Below is a small trained network, with its code and all its weights. Each question gives an input and a target symbol and asks what happens when units are switched off, that is, made to give their printed mean instead of their output.

import numpy as np


def w(rows, s, z=0):
    codes = np.array(rows[::2]) - 128.0
    scale = np.full(codes.shape[1], s)
    scale[-1] = z or s
    return codes * scale


def norm(h):
    return h / np.sqrt((h * h).mean(-1, keepdims=True) + 1e-5)


def f(y):
    return np.maximum(y, 0)


def softmax(a):
    e = np.exp(a - a.max(-1, keepdims=True))
    return e / e.sum(-1, keepdims=True)


def log_softmax(a):
    a = a - a.max(-1, keepdims=True)
    return a - np.log(np.exp(a).sum(-1, keepdims=True))


def net(x, mask):
    ids = ['γεζλμξσψω'.index(c) for c in x.split()]
    T = len(ids)
    res = E[ids] + P[:T]
    r = norm(res)
    for j in range(2):
        rows = slice(3 * j, 3 * j + 3)
        q, k, v = (r @ M[0][rows].T for M in (Q, K, V))
        z = softmax(np.where(np.tri(T) > 0, q @ k.T / 3**0.5, -1e9)) @ v
        o = O[0][rows]
        res = res + np.where(mask[j], z, o[:, -1]) @ o[:, :-1]
    y = f(norm(res) @ A[0][:, :-1].T + A[0][:, -1])
    res = res + np.where(mask[2:6], y, B[0][:, -1]) @ B[0][:, :-1]
    return log_softmax(norm(res)[-1] @ U[:, :-1].T + U[:, -1])


Q, K, V, O, A, B = {}, {}, {}, {}, {}, {}
E = w([
[120,143,137,161,90,166,130],'γ',
[148,149,103,142,89,154,113],'ε',
[184,137,108,113,120,164,94],'ζ',
[172,133,87,120,183,166,125],'λ',
[86,121,164,173,106,144,138],'μ',
[215,67,98,176,60,250,144],'ξ',
[124,75,122,123,129,126,130],'σ',
[88,107,141,164,119,119,147],'ψ',
[133,110,183,104,108,161,94],'ω',
],0.022)
P = w([
[93,73,108,122,101,173,159],'0',
[213,47,131,198,113,137,90],'1',
[169,114,68,58,89,56,137],'2',
[47,91,86,108,146,136,88],'3',
[240,98,164,219,142,62,49],'4',
[144,146,75,49,125,15,144],'5',
[46,176,194,190,249,147,86],'6',
[190,130,172,186,153,18,62],'7',
[166,153,65,51,118,19,165],'8',
],0.012)
Q[0] = w([
[45,109,67,56,99,194,111],'h0',
[141,115,124,67,113,156,118],'h0',
[104,97,157,163,184,195,43],'h0',
[64,114,98,134,194,195,93],'h1',
[76,103,104,54,72,208,121],'h1',
[179,144,173,248,112,99,41],'h1',
],0.015)
K[0] = w([
[118,106,142,138,106,249,212],'h0',
[171,132,143,101,118,179,124],'h0',
[80,94,122,126,134,151,52],'h0',
[60,53,49,129,130,231,89],'h1',
[152,82,110,137,85,217,188],'h1',
[73,151,155,69,192,80,92],'h1',
],0.014)
V[0] = w([
[34,172,186,158,125,132,184],'h0',
[91,31,205,47,136,84,72],'h0',
[197,240,227,172,179,203,127],'h0',
[189,79,26,123,249,143,114],'h1',
[66,91,43,215,173,76,250],'h1',
[157,31,221,2,212,113,90],'h1',
],0.009)
O[0] = w([
[220,124,146,125,74,119,179,2],'h0',
[166,227,50,164,68,128,104,98],'h0',
[123,147,135,126,171,183,244,59],'h0',
[38,80,112,95,111,57,182,168],'h1',
[166,48,58,197,164,40,128,69],'h1',
[223,59,152,53,2,111,122,86],'h1',
],0.0098,0.0081)
A[0] = w([
[216,164,177,206,179,216,173,1],'n0',
[81,139,7,54,191,65,150,118],'n1',
[204,178,38,207,152,104,167,35],'n2',
[185,117,126,83,190,125,94,148],'n3',
],0.012,0.0049)
B[0] = w([
[182,171,65,29,137,114,144,161],'n0',
[200,135,140,149,75,124,168,255],'n1',
[124,91,248,121,105,167,149,163],'n2',
[93,119,151,97,118,100,114,165],'n3',
],0.018,0.0078)
U = w([
[6,107,184,80,107,149,158,78],'γ',
[91,168,102,220,221,145,134,232],'ε',
[123,79,66,155,126,73,81,174],'ζ',
[139,214,113,190,80,214,165,171],'λ',
[198,137,124,107,224,119,196,176],'μ',
[106,90,139,131,130,83,254,187],'ξ',
[194,123,203,83,74,196,145,1],'σ',
[133,96,83,164,128,212,208,132],'ψ',
[169,97,227,228,140,151,128,54],'ω',
],0.0089,0.0034)

Each question gives the input, a string of symbols that net reads in full, and the target symbol t.
The units are the heads (3 rows each of Q, K, V and O) and the neurons (one row each of A and B). Each row of codes is followed by its name. A weight is (code - 128) times the scale printed after its matrix; where a second scale follows, it is the last column's (O, A, B and U).
mask holds one flag per unit, heads first, then neurons. A switched-off unit (its flag False) gives its mean, the last column of its rows in O or B, instead of its output. The means were averaged over made-up inputs and are rounded, as every weight is.
A unit's drop is (log p(t) with every unit on - log p(t) with that unit switched off) / (log p(t) with every unit on - log p(t) with every unit switched off).
The circuit of an input: a set's keep is (log p(t) with only the set's units on - log p(t) with every unit switched off) / (log p(t) with every unit on - log p(t) with every unit switched off). Starting from all 6 units, units are removed one at a time, each time the one whose removal leaves the highest keep (on an exact tie, the one counted first), for as long as the keep stays at least 0.8.
units of the circuit, in order: the units of the circuit, biggest drop first
most important unit: the unit with the biggest drop
which heads matter: for each layer, one digit per head in row order, 1 if its drop is at least 0.15 and else 0, layers parted by /
input ζ ψ ε σ ε ε ζ μ, target μ: units of the circuit, in order : (h0; n0; h1)
input μ μ ε μ, target σ: which heads matter : 11
input ζ ε ζ σ ζ ζ λ ε, target ξ: which heads matter : 11
input μ ζ ε ε ε, target ε: which heads matter : 00
input σ ε ζ ε ε μ, target ω: units of the circuit, in order : (h1; n2; h0)
input ε ε σ ε λ, target ζ: units of the circuit, in order : (h0; h1)
input ε ε λ ζ, target ε: which heads matter : 01
input ψ λ ζ ε, target ω: which heads matter : 11
input ξ ζ ζ ε ε ζ μ μ, target μ: which heads matter : 10
input ζ σ γ, target ε: which heads matter : 01
input λ ζ ξ μ ζ ψ ψ, target σ: units of the circuit, in order : (h0; n2; h1; n0)
input ε ζ ω λ ω σ σ, target ξ: units of the circuit, in order : (h1)
input λ σ μ σ ζ, target ζ: units of the circuit, in order : (h1; n1)
input ε ζ ψ μ γ μ ε, target σ: units of the circuit, in order : (h0; n2)
input σ ζ γ ε, target ζ: which heads matter : 11
input ε σ ζ ε σ ε ξ, target ε: units of the circuit, in order : (h1)
input ζ ε ψ, target ζ: which heads matter : 10
input σ ε ζ ζ ψ μ, target ω: which heads matter : 01
input ε ζ ω ζ ε ζ μ ε, target μ: which heads matter : 11
input ω ε ε, target λ: most important unit : n1
input ε ε ε σ ψ λ ξ, target ζ: units of the circuit, in order : (h1; h0)
input ζ ε ζ ε γ, target γ: units of the circuit, in order : (h1; n1)
input ω ε ε ψ ξ γ ε, target ω: units of the circuit, in order : (n2; h1)
input ψ ψ ε σ, target ω: units of the circuit, in order : (h1; n2; h0)
input γ σ σ ξ μ, target ζ: units of the circuit, in order : (h1; h0)
input μ ζ ε σ σ, target ζ: units of the circuit, in order : (h0; n1)
input ω μ ε ψ, target λ: which heads matter : 10
input σ ζ μ ζ ε, target μ: most important unit : n0
